Each row is followed by its class number.
[ -26  181  -23 -192 -350  254  -23   95  294   15   17  526 -241 -172
   91  -78  191   -8  478  -57  -12  133   12   73 -141   -9  -71  175
 -429  -88  -62 -183  -13  306  116 -241 -128] : 5
[-161   -7  -84 -510  109  452  315  619  -79 -339   84  122 -133  262
 -132  -71   -2   32 -429  127 -386  263  162  556   45 -632  204  236
  389   45   73  -71 -113 -145   31 -407 -165] : 2
[ -83   78 -286 -542   72  598  355  441 -222 -208  -23  231 -220  123
  -59  -68 -224   83 -288 -135 -394  144  126  543 -226 -675  102  230
  294  -51  156  -97   33 -193  -29 -207 -299] : 5
[-732  376 -172  257 -229  -56  320  139   26   -1 -230  222 -197 -357
 -170 -536 -150  322   36 -174  158  -27 -264  218   15 -138 -165  433
 -105  -82  -54  149   16 -397   88  268    7] : 1
[ 142  255  148  -92  228  698   -9 -148 -636 -220  105   25   70 -198
 -112  622 -239  115  328 -497  108   18   43 -149  365  316  -67 -322
  158  303 -672 -499   -2 -475  333 -177 -287] : 9
[-131    8 -217 -430  127  416  247  490  143 -238   33  220 -202  235
  -30 -111   58   86 -179  -20 -341  234  273  460 -167 -669  211  260
  150    3   54  -38   95 -131 -107 -445 -206] : 6
[-132  197   93  168 -248  274 -191  273  231  171 -121  747 -435  -72
  -51  -99  309  -68  440 -111   -4  199  -43 -122   80   67   75  147
 -407 -103   18 -527   45  289   33 -197 -222] : 8
[-134  133    4  -17 -284  200  -52   81  203  141  -73  564 -399 -100
  -67   31  231   34  477  -51    7   43  -76  154  -86   12 -151  301
 -464 -249   11 -411  -54  344  -43 -131 -319] : 2
[ 297 -182 -222 -317 -563  408  150 -405 -209  233  225 -207  308  154
  216  245  -66  -36  373 -460   79    7 -125 -156   50   22 -111 -490
   95   27  146   96 -512  310   63 -104  126] : 1
[  94  -30  174 -217   69  365  -35  302 -870  204  180  419 -275   67
  -44  370  339 -149  412   98  196  420  -24  -43  -74  320  -27 -422
 -244 -156  479 -737  528  -29  244  633 -307] : 5
[-182 -114 -289 -613  147  336  278  383   35 -308   84  -26 -203  168
  -97 -253 -288  157 -384  202 -318  -20  172  293   76 -770  298  125
  531  245   71  277 -119 -240  -62 -233   49] : 0
[ -53  -15 -185 -522   16  391  240  594 -124 -376  -35  162 -158  187
 -103 -160 -146  200 -210   87 -293  129  118  552  -52 -859  165  267
  348  -20  196 -170  -86 -162  -48 -280 -102] : 5
[ -16  174 -183 -424   -2  495  284  453   -1 -233  -11  133 -193  313
  -34  -84 -215  264 -114  114 -409  184  187  473  -27 -602   40  190
  311  113  -13 -260  -65 -200 -120 -457   24] : 7
[  34 -153  123 -307  -31  450   -2  285 -899  238   83  306 -223  -14
  -38  226  275 -112  266  184  189  440 -210  164  -20  381  106 -637
 -183 -204  410 -614  879 -262  239  752  -30] : 5
[ 313 -247  326  362  674  346 -259 -194  357 -440  -62  293 -696  123
  177  270  204 -249 -326  482 -168  -98  -76 -146  264  -29  524  268
 -234 -141  592 -198  345 -216 -188 -129   71] : 6
[ -99  -80 -169 -554  190  496   68  364   30 -201  129  368 -342  309
   10  -13 -139   47 -206  111 -364  185   44  414 -111 -653   78  157
  477   26   86  -38   30 -153  -33 -400 -173] : 9
[-766  376 -200  286  -87 -160  325  311  -89   64 -164  313 -130 -256
 -216 -665  -91  350  125 -234  250   46 -300  225   77  -67  127  226
 -158 -124 -123  -80  197 -542  236  469  -93] : 7
[ 110  248   -2 -116  458  713  -62 -162 -586 -239   92   41   98 -211
  -22  495 -284  198  231 -379  113   85  152 -111  214  158  264 -217
  133  211 -489 -540  238 -456  347 -205 -281] : 4
[   9  149  -41   55  468  663  -43  -95 -529 -295   47    8   41 -240
 -161  437 -303  331  508 -489   14   74  296   15   89  250  213  -51
  -18   26 -447 -609  -44 -335  324 -223 -468] : 4
[-871  333  -85  245 -150 -143  426  362  -75  114 -124  240 -258 -287
 -189 -617  -28  531   47 -112  324   49 -288  174   24  -39   53  486
  -15 -124 -132  -14  314 -592  133  476  -60] : 6
[ 411 -221 -176  -82 -450  248  -27 -165 -239  220  147  -36   81  124
  195  329  -23  118  260 -479   57  -36  -24 -131 -126  181   46 -343
  116  -94  335 -224 -468  262  -48  203   62] : 4
[  -1  229  125   40  198  684 -100 -144 -452 -250  194  168  -44 -269
  129  620 -223  123  258 -537   72  -43  142  -81  120  372  172  -18
  160    8 -470 -534   93 -475  359 -142 -326] : 4
[ 308 -255  224  221  710  109  -91 -240  272 -305  126  163 -392  272
  -66  148   52 -232 -498  686   22   50 -255  -10  310 -115  506  301
  112 -147  389  -31  521 -146  -75 -248   50] : 8
[ 517 -147 -249 -192 -514  487   57 -248 -330  335  118 -199  316   71
   67  235  -41  143  370 -445  132   43   14 -289  -62   65   21 -322
  -38  -38  149 -166 -478  401   39   34  204] : 4
[-754  457 -111  254 -345 -367  237  292  -20   18 -210   84  -27 -294
 -174 -496 -148  479   62 -236  324  -82 -196   76   26 -125 -206  348
   -5  -50 -142  175   78 -653  138  332  132] : 10
[-784  465 -113   73 -271 -279  183  217 -165   98 -169  349 -213 -412
 -193 -557 -260  307   -8  -75  243  -32 -302   27  -25 -207 -250  219
  102  -89 -171  364  365 -704  228  403  101] : 6
[ 339 -149  165  468  755 -121 -317 -252  547 -465  -83  247 -683  322
  183  196  177  -33 -402  758 -288 -115 -117 -169  213  200  370  388
  -90 -146  423  103  432 -367 -181 -279  102] : 2
[ -88  -83   78 -374 -106  181  186  211 -844  216  144   97 -156  -88
   29  231  327  107  175  182  166  311  -29   10 -107  471  102 -392
 -231 -142  279 -261  748  -96   85  711 -187] : 6
[ 172  327  149    4  489  634 -144 -335 -489 -184   72  -17  111 -281
  -25  561 -234  103  338 -392   17  -18  283 -142  216  275  -18 -264
 -121  175 -617 -542   16 -277  273 -168 -345] : 9
[ 139  382  -27  -37  156  670  -51 -242 -582 -352  -19  -57  168 -253
   12  548 -171  152  503 -569   32   64  211  -27  222  231   80 -182
 -210  246 -597 -416  124 -415  334 -207 -308] : 2
[   4  -16 -364 -372   65  327  233  428   47  -72   73  226 -231  209
   38  -60 -134  217 -210  -19 -184  192  112  424 -294 -382 -169  121
  668   76  104   43   98 -340   90 -158 -160] : 10
[-220   71  -34 -465  114  552  166  523 -124 -111   36  351 -345  330
   43   84 -160   42 -309 -137 -437  309   98  492  -69 -411  241   86
  578   11   16 -176  119 -423  -13 -379 -244] : 8
[  20  143  166   36  542  617  -75 -207 -594 -314  199   68  138 -226
  -71  368 -242  151  479 -442  103  172  177 -150  231  130  324 -289
  -47   36 -386 -573  -44 -231  424 -186 -463] : 6
[ 223 -234  301  340  695  324  -62 -183  424 -351   56  180 -508  160
  179  118   43 -203 -505  654 -114 -124 -226  -22  380   60  589  385
    9 -203  385  -79  402 -368  -24 -107  272] : 1
[  91  226  119 -323  233  760 -106 -200 -577 -235  236   22  144 -350
   86  456 -276  -27  202 -477  183  -39  189 -233  168  -13  388 -198
  138  155 -484 -313   82 -326  468 -115 -307] : 10
[ 532 -262 -294 -112 -520  307  -53 -262 -162  166  174 -138  266  162
  224  289   64  121  484 -551   94   -7   23 -119  -98  190  148 -242
   36 -135   49  -95 -706  349   -3   -3  -27] : 9
[-295  -65  465  448  498  397  440  198  396 -399 -256 -251 -220 -110
  300   -1  183  412    8 -341  154  188  232   46  293  302   56  117
  152 -159 -149 -248 -232 -437 -131 -404 -113] : 4
[-246  126  -52   31 -261  149   88   95  532  146 -236  621 -304 -207
  145 -271   65   10  459  -80  -71  170  -96  175   91   95 -253  152
 -253 -214 -138   56  -63  189  -35 -352  -66] : 8
[ -66 -191  240 -171  120  385  -77  179 -825   55  235  268 -389   58
  -68  206  393 -348  424  268  185  492   -6  -81    6  330  345 -511
 -404 -151  526 -476  826  -41  184  695 -127] : 1
[-140  119 -139 -711  127  468  327  280  -58 -183   68   18  -94  178
   57  -20 -178   36 -469  176 -186  156   88  366  -46 -686  -54  167
  599  214  -47  167  178 -259  -28 -489  -42] : 3
[-179   51 -170 -406  228  426  265  432    0 -212   69   85 -182  335
  -21 -155 -144   47 -306   80 -323  130  192  549   77 -707  243   17
  453   19   47 -200  135 -381  -48 -310  -97] : 7
[-752  383 -255   85  -27 -398  194  157   68  -21 -184  350 -227 -250
 -191 -488 -170  278   -4  -93  243 -116 -310  198   30 -290 -267  355
   71   18 -187  356  444 -678  101  254  -37] : 3
[-129    7   18 -351  215  493  238  550   62 -192  -18  252 -178  279
  -23 -101 -181   10 -355   11 -422  261   60  606  178 -587  196   62
  408   19    9 -163    4 -248 -108 -301   36] : 9
[-260  -23  213  358  376  382  484  126   78 -495 -229 -191 -224 -271
   37 -187  180  231  -45 -346  128  156  153  153  256  -17   75   73
  -57  -90  -69 -121 -149 -195 -101  -89 -286] : 2
[-791  457 -138  109 -274 -246  251  288  -58   56 -125  216 -111 -298
 -263 -501   97  276  -94 -261  171 -150 -208   -2  105  -72   24  230
 -255   40 -176  178  140 -528  254  357 -106] : 7
[  44   56  162  -10 -139  275  -36  144  421  -38  -83  633 -356  -87
   21 -117  142  -11  505   37  -82  233 -132  107   96   57  -55  139
 -351 -128  -12 -154 -113  392  142 -241 -142] : 0
[ -46   72  -33 -474  124  507  229  410  -38 -175   86  220 -239  253
   60   69 -103  -86 -359  129 -330  236   87  641   92 -543  204  128
  469  114   59 -118  236 -383  -10 -208   -3] : 6
[ 382 -347 -190 -162 -352  538   -7 -239  -93  117   57 -202  174  107
   68   45   47  -79  435 -348  108   -5  -70 -193   44  -17  297 -187
 -122   19  184 -135 -679  345   69 -102  181] : 3
[-281  102  237  559  253  254  468  245  159 -464 -278 -298  -81 -281
  222 -204  129  326   39 -459    6  183  317  131   45  372   -5  209
   52 -110 -117   -4 -276 -289   88  -76 -358] : 7
[ 560 -253 -276 -159 -434  196   13 -204 -110  194  175 -207  439   85
    5  233  148  -80  328 -542  111 -135   93 -136  -20  -98   87 -155
 -137  -13    3   14 -791  361   80   34   29] : 6
[-111  -73   -9 -440  479  555  280  557 -134 -359   20  289 -259  267
    8 -176 -183   48 -190   17 -371  334  140  541   51 -585  462  -73
  329  -98  178 -343   70 -178    0 -293 -242] : 3
[-120  339 -371 -800    6  471  296  444 -181 -169  -59  240 -117  213
    9  -23 -154  260 -316  105 -375  274  119  589   30 -704 -156   93
  509  317 -231   92  283 -446  -21 -430   37] : 4
[-255  114 -166 -614   86  464  345  464 -155 -134  -24  104 -119  113
  -53  -58  -53  133 -281  -26 -292  155  232  589   67 -585  199  159
  276   69  -45  -75   65 -251  -32 -244 -220] : 8
[-160    6 -102 -502   58  422  260  447   29 -346   88  142 -194  271
   57  134 -116  216 -457  119 -292  209   72  653   10 -545   23   55
  588   53   66 -100   50 -426 -149 -425   13] : 0
[ 586 -342 -183   35 -598  412   98 -227 -157  149  139 -220  332  130
  -14  170   13   61  602 -536  293  118  -65  -59   17  -54  188 -100
   95 -333  124 -106 -613  503   40 -134  -24] : 1
[-217  -41 -131 -581  253  533  340  457  -42 -311   82  148 -233  177
  -14 -162  -72   -9 -477  165 -348  207  147  670   26 -830   81   64
  482   30  -32  -36  170 -324 -157 -299  -12] : 7
[ 284 -394 -137 -193 -148  508  235 -119  -30   47  108 -149  178   -8
  174  116   76   93  350 -359  327   76   -5  -73  139   13  318 -171
   28 -133  282 -145 -674  280   16 -118   42] : 3
[ 297 -128  168  614  671   67 -114 -125  516 -546  -49   99 -599  335
  113  -51  153 -123 -433  699 -185 -107  -21  -94  362 -191  457  397
    5 -236  536  -23  526 -311 -186 -255  129] : 7
[-652  350 -254   20 -288 -246  333  297 -138    5  -23  299 -109 -354
 -170 -338 -120  454  116 -210  202  -65 -220   47 -227   -9 -424  424
 -192  128    8  265   52 -394  292  553   19] : 2
[-737  371 -286  146 -233 -355  398  137  115   47 -137  206 -105 -269
 -146 -665 -114  297  122 -259  279 -115 -272  133  102 -218 -103  242
  -54  -26 -277  399  284 -595  159  335  -24] : 6
[-167   95 -204 -618 -160  232  339  496  -88 -137  136  159  -97  165
   83  153 -112   98 -315 -197 -271   28  170  561  -65 -547   30  221
  472  211    0   92  -69 -362  -90  -69  -93] : 6
[ 235 -337 -263   35 -220  462  141  -55  -44  222   89  -16   75  108
  105   76   45  -20  458 -385  134  214   29 -219   40  145   88 -229
   31  -60  438  -71 -591  203   46  -41   85] : 5
[-265    9  242  498  213  475  533  246  178 -411 -167 -178 -149 -288
   75 -128  245  229   68 -349  161  158  241  154  219  229 -103  340
    2 -195 -259 -168 -151 -299  -32 -206 -147] : 3
[  40  347  -21 -356  318  606   -2 -233 -635 -238   43   66  129 -338
  140  438 -358  203  184 -424  133   97   54  -78   96   27  127 -233
  215  306 -519 -158  354 -444  320 -112 -347] : 7
[-665  436 -126  166 -374 -281  322  330  -99 -116 -171  184  -97 -330
 -213 -510 -206  408   67 -201  222  -12 -208  222  166 -220 -226  390
   77  -46 -215  355   -3 -566  107  369  143] : 9
[-255  183  201  337  283  471  410  135   98 -447 -232 -204  -37 -208
  248  -55  169  397   23 -267  -14  268  268  127  252  166  -31  113
 -114  -76  -10  -90  -41 -282    8 -280 -133] : 10
[ -22  -80  237 -396   75  136 -107  197 -800  103  204  276 -337  140
  -56  147  403 -251  234  364  175  352 -111  -27   -5  142  223 -534
 -282  -83  334 -384  822  -80  189  766 -177] : 0
[-194  222   14   49 -413  294  -32  311  256  216  -31  738 -396 -190
   54  -37  193   85  514 -111  129  111  -56  122  -68  133    4  291
 -319 -272 -110 -531   40   -6   77  -85 -103] : 6
[  32  271   77 -395  168  824  -26 -154 -507 -137  109   36  120 -369
    3  475 -308   70  219 -335  242   20  112 -246  121   44  141 -127
  118  279 -410 -330  144 -291  422 -320 -210] : 3
[-245  302  -48  -83 -238  379   49  204  243  329 -180  720 -391 -266
  -32 -132   17  199  467   20   74  120 -110 -108   -4   94 -288   66
 -380  -73 -107 -415   58   92  -12 -229   15] : 7
[ -37 -140  210 -180   29  360 -122  196 -889  213  147  355 -296  -11
 -129  300  281 -165  407  205  249  408 -159   50   -4  300   64 -311
 -200 -265  396 -609  626  -49  184  674 -209] : 10
[  42  183  172   72  409  794 -151   23 -477 -355   28   33  -21 -215
 -100  395 -197  131  407 -433   45  160  273  -65  187  180  334 -279
   11  116 -457 -787   98 -522  336 -305 -275] : 5
[ -91  110  -40   86 -362   94   50  237  294  229  -87  601 -266 -181
  -11 -102  289   -8  452  -53  -26  142  -58   54  -38  293 -200  258
 -387 -156 -168 -173  -55  253   25  -87 -149] : 6
[-139  -67  144 -188 -100  167   24  277 -899  100   94  217 -294   76
  -75  271  291 -168  317  153   96  374 -104  162    6  421   82 -472
 -213 -194  429 -398  810 -229  135  716 -248] : 7
[ 694 -272 -338 -304 -532  522   58 -156 -254  241  106 -159  228  112
  180  348   58  123  384 -474   53   -8   83  -60 -279   19  161   -6
  -77  -79  351 -189 -724  456   -2  116    1] : 5
[ 458 -241  146  318  899  250 -167 -348  299 -450 -108  132 -522  248
  119  -30   30 -146 -261  688   -9  161 -197  -13  252 -256  565  106
 -102 -143  537  -64  718 -144 -148 -126  138] : 2
[ 150 -296   19  -80  104  207   52  212 -741  130  143  198 -233  101
 -116  149  199  -67  339  243  198  386 -212  155  -48  481  196 -302
  -86 -133  517 -434  604  -41  240  791 -129] : 3
[ 365 -346 -172  142 -411  344   29  -70    6  100  103  -12   37  196
  177  176   93   46  530 -613   67  -72   24 -193   42  122  384 -265
 -166 -180  460 -320 -651  270   12   68  -60] : 6
[ 450 -184  232   44  629  322 -268 -260  337 -317  115  355 -489  158
  305  365   73 -170 -535  584  -34  -27 -266 -206  212   89  531   30
   94  -39  433  -85  629 -268  -22 -243  173] : 10
[-214  223   35  227   65  353  524  116   69 -348 -131 -254   44 -271
  140  -38  267  362   -1 -445  155  237  245  185  120  231 -180  104
   36   28 -420   61   12 -343   82 -222 -243] : 2
[ 334 -269  369  351  677  191 -302 -160  285 -432  -32  275 -624  160
  131  227  -41 -181 -391  574 -232  -13 -203  -72  188  -64  425  374
   88  -53  551 -159  441  -67 -230 -107   89] : 5
